Below is a small trained network, with its code and all its weights. Each question gives an input and a target symbol and asks what happens when units are switched off, that is, made to give their printed mean instead of their output.

import numpy as np


def w(rows, s, z=0):
    codes = np.array(rows[::2]) - 128.0
    scale = np.full(codes.shape[1], s)
    scale[-1] = z or s
    return codes * scale


def f(y):
    return y / 2 * (1 + np.tanh(0.7978845608 * (y + 0.044715 * y**3)))


def softmax(a):
    e = np.exp(a - a.max(-1, keepdims=True))
    return e / e.sum(-1, keepdims=True)


def log_softmax(a):
    a = a - a.max(-1, keepdims=True)
    return a - np.log(np.exp(a).sum(-1, keepdims=True))


def net(x, mask):
    ids = ['ΓΔΞΠΨΩαβεζηθλμστ'.index(c) for c in x.split()]
    T = len(ids)
    res = E[ids] + P[:T]
    r = res
    for j in range(2):
        rows = slice(2 * j, 2 * j + 2)
        q, k, v = (r @ M[0][rows].T for M in (Q, K, V))
        z = softmax(np.where(np.tri(T) > 0, q @ k.T / 2**0.5, -1e9)) @ v
        o = O[0][rows]
        res = res + np.where(mask[j], z, o[:, -1]) @ o[:, :-1]
    y = f(res @ A[0][:, :-1].T + A[0][:, -1])
    res = res + np.where(mask[2:14], y, B[0][:, -1]) @ B[0][:, :-1]
    return log_softmax(res[-1] @ U[:, :-1].T + U[:, -1])


Q, K, V, O, A, B = {}, {}, {}, {}, {}, {}
E = w([
[118,130,254,107],'Γ',
[158,149,143,141],'Δ',
[104,144,217,145],'Ξ',
[181,161,79,131],'Π',
[168,141,156,111],'Ψ',
[120,159,164,128],'Ω',
[151,135,207,78],'α',
[191,24,133,220],'β',
[171,137,174,69],'ε',
[108,181,93,170],'ζ',
[171,175,62,178],'η',
[173,154,115,89],'θ',
[153,162,115,134],'λ',
[209,131,173,39],'μ',
[75,169,150,172],'σ',
[237,135,134,58],'τ',
],0.022)
P = w([
[221,217,190,215],'0',
[138,250,168,101],'1',
[133,244,164,88],'2',
[139,246,160,89],'3',
[138,245,164,90],'4',
[120,245,168,94],'5',
],0.011)
Q[0] = w([
[168,107,155,165],'H1',
[198,249,197,118],'H1',
[69,173,109,207],'H2',
[99,109,180,89],'H2',
],0.014)
K[0] = w([
[85,36,82,103],'H1',
[219,5,158,239],'H1',
[84,179,123,211],'H2',
[88,71,233,138],'H2',
],0.011)
V[0] = w([
[74,135,250,147],'H1',
[191,95,188,58],'H1',
[99,147,93,160],'H2',
[128,191,163,159],'H2',
],0.016)
O[0] = w([
[74,123,38,168,221],'H1',
[89,182,188,251,164],'H1',
[140,104,194,93,110],'H2',
[163,138,57,60,250],'H2',
],0.015,0.02)
A[0] = w([
[169,227,140,88,182],'N1',
[180,159,154,98,200],'N2',
[74,98,152,218,37],'N3',
[214,166,144,159,126],'N4',
[154,30,152,84,2],'N5',
[139,109,111,130,74],'N6',
[188,100,108,166,221],'N7',
[87,7,70,178,128],'N8',
[164,92,160,90,63],'N9',
[110,80,87,122,87],'N10',
[122,62,101,145,113],'N11',
[125,162,108,105,146],'N12',
],0.016,0.0094)
B[0] = w([
[104,90,146,143,255],'N1',
[166,90,115,100,203],'N2',
[201,135,78,77,160],'N3',
[113,156,159,122,189],'N4',
[102,108,141,252,152],'N5',
[134,144,124,114,132],'N6',
[76,90,128,105,156],'N7',
[151,140,209,73,212],'N8',
[155,222,87,179,164],'N9',
[156,169,143,81,176],'N10',
[70,143,200,188,147],'N11',
[108,101,146,152,217],'N12',
],0.012,0.031)
U = w([
[191,128,131,159,131],'Γ',
[26,100,28,122,114],'Δ',
[19,131,149,223,162],'Ξ',
[111,133,124,127,158],'Π',
[97,147,37,158,82],'Ψ',
[154,208,163,175,2],'Ω',
[136,179,231,156,28],'α',
[58,93,254,129,157],'β',
[109,107,96,28,72],'ε',
[123,81,42,81,151],'ζ',
[77,55,125,78,191],'η',
[57,85,90,129,246],'θ',
[160,162,98,87,110],'λ',
[99,163,115,185,174],'μ',
[69,192,173,76,170],'σ',
[178,131,198,52,86],'τ',
],0.0095,0.0089)

Each question gives the input, a string of symbols that net reads in full, and the target symbol t.
The units are the heads (2 rows each of Q, K, V and O) and the neurons (one row each of A and B). Each row of codes is followed by its name. A weight is (code - 128) times the scale printed after its matrix; where a second scale follows, it is the last column's (O, A, B and U).
mask holds one flag per unit, heads first, then neurons. A switched-off unit (its flag False) gives its mean, the last column of its rows in O or B, instead of its output. The means were averaged over made-up inputs and are rounded, as every weight is.
A unit's drop is (log p(t) with every unit on - log p(t) with that unit switched off) / (log p(t) with every unit on - log p(t) with every unit switched off).
The circuit of an input: a set's keep is (log p(t) with only the set's units on - log p(t) with every unit switched off) / (log p(t) with every unit on - log p(t) with every unit switched off). Starting from the 12 units with the biggest drops (on a tie, the unit counted first), units are removed one at a time, each time the one whose removal leaves the highest keep (on an exact tie, the one counted first), for as long as the keep stays at least 0.8.
units of the circuit, in order: the units of the circuit, biggest drop first
unit that matters most: the unit with the biggest drop
k most important neurons: the k neurons with the biggest drops, biggest first
heads that matter: for each layer, one digit per head in row order, 1 if its drop is at least 0.15 and else 0, layers parted by /
drop when u is switched off: that unit's drop, to one decimal
input Ψ Ξ Π μ, target Ξ: heads that matter -> 11
input θ Ξ θ Ξ θ η, target β: heads that matter -> 10
input Ξ Π Ξ ζ Ψ, target σ: heads that matter -> 10
input Ω Ξ Ξ θ η, target Δ: units of the circuit, in order -> [N8, N7]
input ε Ξ Ψ Ξ Ψ, target μ: heads that matter -> 10
input λ τ α λ Ψ Π, target η: most important neuron -> [N9]
input θ α Ξ η α, target β: units of the circuit, in order -> [H1, N1]
input σ Ψ Ξ Ψ, target ε: units of the circuit, in order -> [H1, N10]
input μ η Ψ Ξ Ψ Ξ, target Ω: units of the circuit, in order -> [H1, N3]
input η Ξ Ξ η Π, target Γ: 3 most important neurons -> [N9, N5, N2]
input α α ε η Ξ, target Ψ: units of the circuit, in order -> [N3, H1, N8]
input Ξ Ω β, target β: heads that matter -> 01
input ε Ξ Π, target μ: units of the circuit, in order -> [H1, N3, N8]
input θ η Ξ, target β: 4 most important neurons -> [N1, N9, N3, N10]
input Ξ τ Π, target σ: heads that matter -> 10
input σ η Ψ Ξ Ξ Γ, target ε: units of the circuit, in order -> [H1]
input Ψ Ξ ε, target Ξ: units of the circuit, in order -> [H1, N8, H2]
input Π η Ξ Ξ η Ψ, target τ: 2 most important neurons -> [N2, N4]
input η Ξ Ξ Ψ μ α, target Γ: 2 most important neurons -> [N9, N5]
input Ξ Ξ α α μ, target σ: most important neuron -> [N8]
input Ψ Ξ ζ Ξ θ σ, target Ξ: units of the circuit, in order -> [H1, N8]
input ε Γ Ξ, target μ: 2 most important neurons -> [N3, N8]
input ζ Ψ Π, target ζ: 2 most important neurons -> [N8, N2]
input Ξ Ξ λ, target σ: 2 most important neurons -> [N8, N10]
input η λ Ξ θ, target Γ: 4 most important neurons -> [N9, N5, N2, N8]
input Γ Π Ξ Ξ Ξ Ξ, target λ: 2 most important neurons -> [N3, N8]
input α Ξ η α η τ, target Ψ: unit that matters most -> N3
input β η η Ψ η, target η: 2 most important neurons -> [N8, N9]
input Ξ Γ Ψ Ψ, target σ: drop when H1 is switched off -> 4.6
input Π α Ξ Ξ η Ξ, target τ: drop when N2 is switched off -> 0.3
